Here is a tiny trained network, its code and every weight. The questions are about switching its units off for an input and a target symbol, where a switched-off unit gives its printed mean instead of its output.

import numpy as np


def w(rows, s, z=0):
    codes = np.array(rows[::2]) - 128.0
    scale = np.full(codes.shape[1], s)
    scale[-1] = z or s
    return codes * scale


def f(y):
    return np.maximum(y, 0)


def softmax(a):
    e = np.exp(a - a.max(-1, keepdims=True))
    return e / e.sum(-1, keepdims=True)


def log_softmax(a):
    a = a - a.max(-1, keepdims=True)
    return a - np.log(np.exp(a).sum(-1, keepdims=True))


def net(x, mask):
    ids = ['ΘΛΠΩβγδεζημξστφψ'.index(c) for c in x.split()]
    T = len(ids)
    res = E[ids] + P[:T]
    u = 0
    for l in range(2):
        q, k, v = (res @ M[l].T for M in (Q, K, V))
        z = softmax(np.where(np.tri(T) > 0, q @ k.T / 3**0.5, -1e9)) @ v
        res = res + np.where(mask[u], z, O[l][:, -1]) @ O[l][:, :-1]
        u += 1
        y = f(res @ A[l][:, :-1].T + A[l][:, -1])
        res = res + np.where(mask[u : u + 4], y, B[l][:, -1]) @ B[l][:, :-1]
        u += 4
    return log_softmax(res[-1] @ U[:, :-1].T + U[:, -1])


Q, K, V, O, A, B = {}, {}, {}, {}, {}, {}
E = w([
[158,129,225],'Θ',
[131,140,131],'Λ',
[71,201,179],'Π',
[187,132,21],'Ω',
[99,132,98],'β',
[138,147,144],'γ',
[128,138,123],'δ',
[8,92,240],'ε',
[29,137,203],'ζ',
[100,201,14],'η',
[115,133,107],'μ',
[199,21,98],'ξ',
[177,11,94],'σ',
[109,58,135],'τ',
[104,124,110],'φ',
[117,133,108],'ψ',
],0.012)
P = w([
[177,176,63],'0',
[189,214,103],'1',
[205,253,138],'2',
[149,210,112],'3',
[141,219,135],'4',
[137,237,151],'5',
[119,229,139],'6',
[75,204,106],'7',
[81,226,136],'8',
[85,230,153],'9',
[6,194,94],'10',
[35,219,119],'11',
],0.003)
Q[0] = w([
[50,234,164],'L0H1',
[106,60,178],'L0H1',
[66,65,3],'L0H1',
],0.013)
K[0] = w([
[8,141,118],'L0H1',
[149,87,167],'L0H1',
[184,38,13],'L0H1',
],0.014)
V[0] = w([
[11,183,130],'L0H1',
[209,151,243],'L0H1',
[145,155,168],'L0H1',
],0.011)
O[0] = w([
[83,245,175,254],'L0H1',
[68,74,49,186],'L0H1',
[92,124,87,167],'L0H1',
],0.012,0.0059)
A[0] = w([
[212,216,2,64],'L0N1',
[233,68,134,79],'L0N2',
[75,221,60,253],'L0N3',
[46,71,159,55],'L0N4',
],0.0097,0.0016)
B[0] = w([
[248,122,205,147],'L0N1',
[34,135,85,143],'L0N2',
[134,221,200,250],'L0N3',
[129,81,168,155],'L0N4',
],0.013)
Q[1] = w([
[172,181,119],'L1H1',
[87,99,137],'L1H1',
[46,250,174],'L1H1',
],0.018)
K[1] = w([
[234,130,215],'L1H1',
[20,135,84],'L1H1',
[2,167,255],'L1H1',
],0.0096)
V[1] = w([
[57,205,138],'L1H1',
[156,175,50],'L1H1',
[156,234,2],'L1H1',
],0.0087)
O[1] = w([
[48,167,138,253],'L1H1',
[130,174,48,97],'L1H1',
[104,210,10,118],'L1H1',
],0.011,0.029)
A[1] = w([
[61,216,118,106],'L1N1',
[226,131,83,116],'L1N2',
[219,158,142,155],'L1N3',
[122,15,254,4],'L1N4',
],0.0073,0.0017)
B[1] = w([
[165,55,78,255],'L1N1',
[173,99,46,132],'L1N2',
[161,215,124,135],'L1N3',
[254,121,76,196],'L1N4',
],0.0099,0.034)
U = w([
[148,75,138,117],'Θ',
[134,148,153,113],'Λ',
[65,184,114,162],'Π',
[166,173,106,29],'Ω',
[132,161,156,78],'β',
[131,146,152,75],'γ',
[134,155,152,96],'δ',
[130,122,254,164],'ε',
[31,111,255,137],'ζ',
[145,212,164,2],'η',
[134,161,155,74],'μ',
[104,93,140,203],'ξ',
[101,89,149,219],'σ',
[119,86,163,114],'τ',
[128,153,159,79],'φ',
[137,165,147,110],'ψ',
],0.007,0.0061)

Each question gives the input, a string of symbols that net reads in full, and the target symbol t.
The units are the heads (3 rows each of Q, K, V and O) and the neurons (one row each of A and B). Each row of codes is followed by its name. A weight is (code - 128) times the scale printed after its matrix; where a second scale follows, it is the last column's (O, A, B and U).
mask holds one flag per unit, layer by layer, with each layer's heads first. A switched-off unit (its flag False) gives its mean, the last column of its rows in O or B, instead of its output. The means were averaged over made-up inputs and are rounded, as every weight is.
A unit's drop is (log p(t) with every unit on - log p(t) with that unit switched off) / (log p(t) with every unit on - log p(t) with every unit switched off).
The circuit of an input: a set's keep is (log p(t) with only the set's units on - log p(t) with every unit switched off) / (log p(t) with every unit on - log p(t) with every unit switched off). Starting from all 10 units, units are removed one at a time, each time the one whose removal leaves the highest keep (on an exact tie, the one counted first), for as long as the keep stays at least 0.8.
units of the circuit, in order: the units of the circuit, biggest drop first
unit that matters most: the unit with the biggest drop
k most important neurons: the k neurons with the biggest drops, biggest first
top k neurons in layer l: the k neurons of layer l with the biggest drops, biggest first
input ψ Π ζ ψ Π, target Π: 2 most important neurons => L0N3, L1N4
input ξ β Π η ψ Θ, target Π: most important neuron => L1N4
input ε ψ Θ μ, target ε: 2 most important neurons => L1N1, L0N4
input γ ε τ β Θ Θ, target ε: 2 most important neurons => L0N4, L1N1
input Π σ Θ Π ε Λ, target ε: units of the circuit, in order => L0N4, L1H1
input δ Θ μ ε τ Θ φ, target ε: 2 most important neurons => L0N4, L1N1
input γ β ε Λ δ δ Λ, target ε: units of the circuit, in order => L1H1, L0N4
input Θ ε Π β, target Π: units of the circuit, in order => L0N3, L1H1, L0H1
input β τ μ ψ β δ η ψ ψ Θ ε φ, target ε: 3 most important neurons => L0N4, L1N4, L1N1
input η τ Θ, target Θ: units of the circuit, in order => L0H1, L1H1, L0N3
input Π Θ Θ Θ, target Π: units of the circuit, in order => L1H1, L1N4, L0H1
input ψ ε Θ β, target ε: 2 most important neurons => L0N4, L1N1
input φ φ Θ ε Π ζ Θ φ, target ζ: top 2 neurons in layer 0 => L0N3, L0N4
input μ ψ Π η η β Λ, target Π: unit that matters most => L1H1
input Π ε Ω ζ δ, target ζ: 2 most important neurons => L0N3, L1N4
input φ Π ζ μ δ, target ζ: 2 most important neurons => L1N4, L0N4
input Π Λ ε, target ε: 2 most important neurons => L0N4, L1N4
input Θ β ψ ε ε Λ δ ψ ε Π Λ, target Π: units of the circuit, in order => L0N3, L0H1, L1H1
input Θ Θ δ ψ Θ δ ε β ε Ω, target Ω: 4 most important neurons => L0N1, L1N2, L0N3, L1N3
input γ Π Θ Π μ β Θ φ, target Π: units of the circuit, in order => L1H1, L1N4, L0H1
input Θ ξ Ω ψ ζ β Θ Λ μ Θ Θ Λ, target ζ: unit that matters most => L1N4
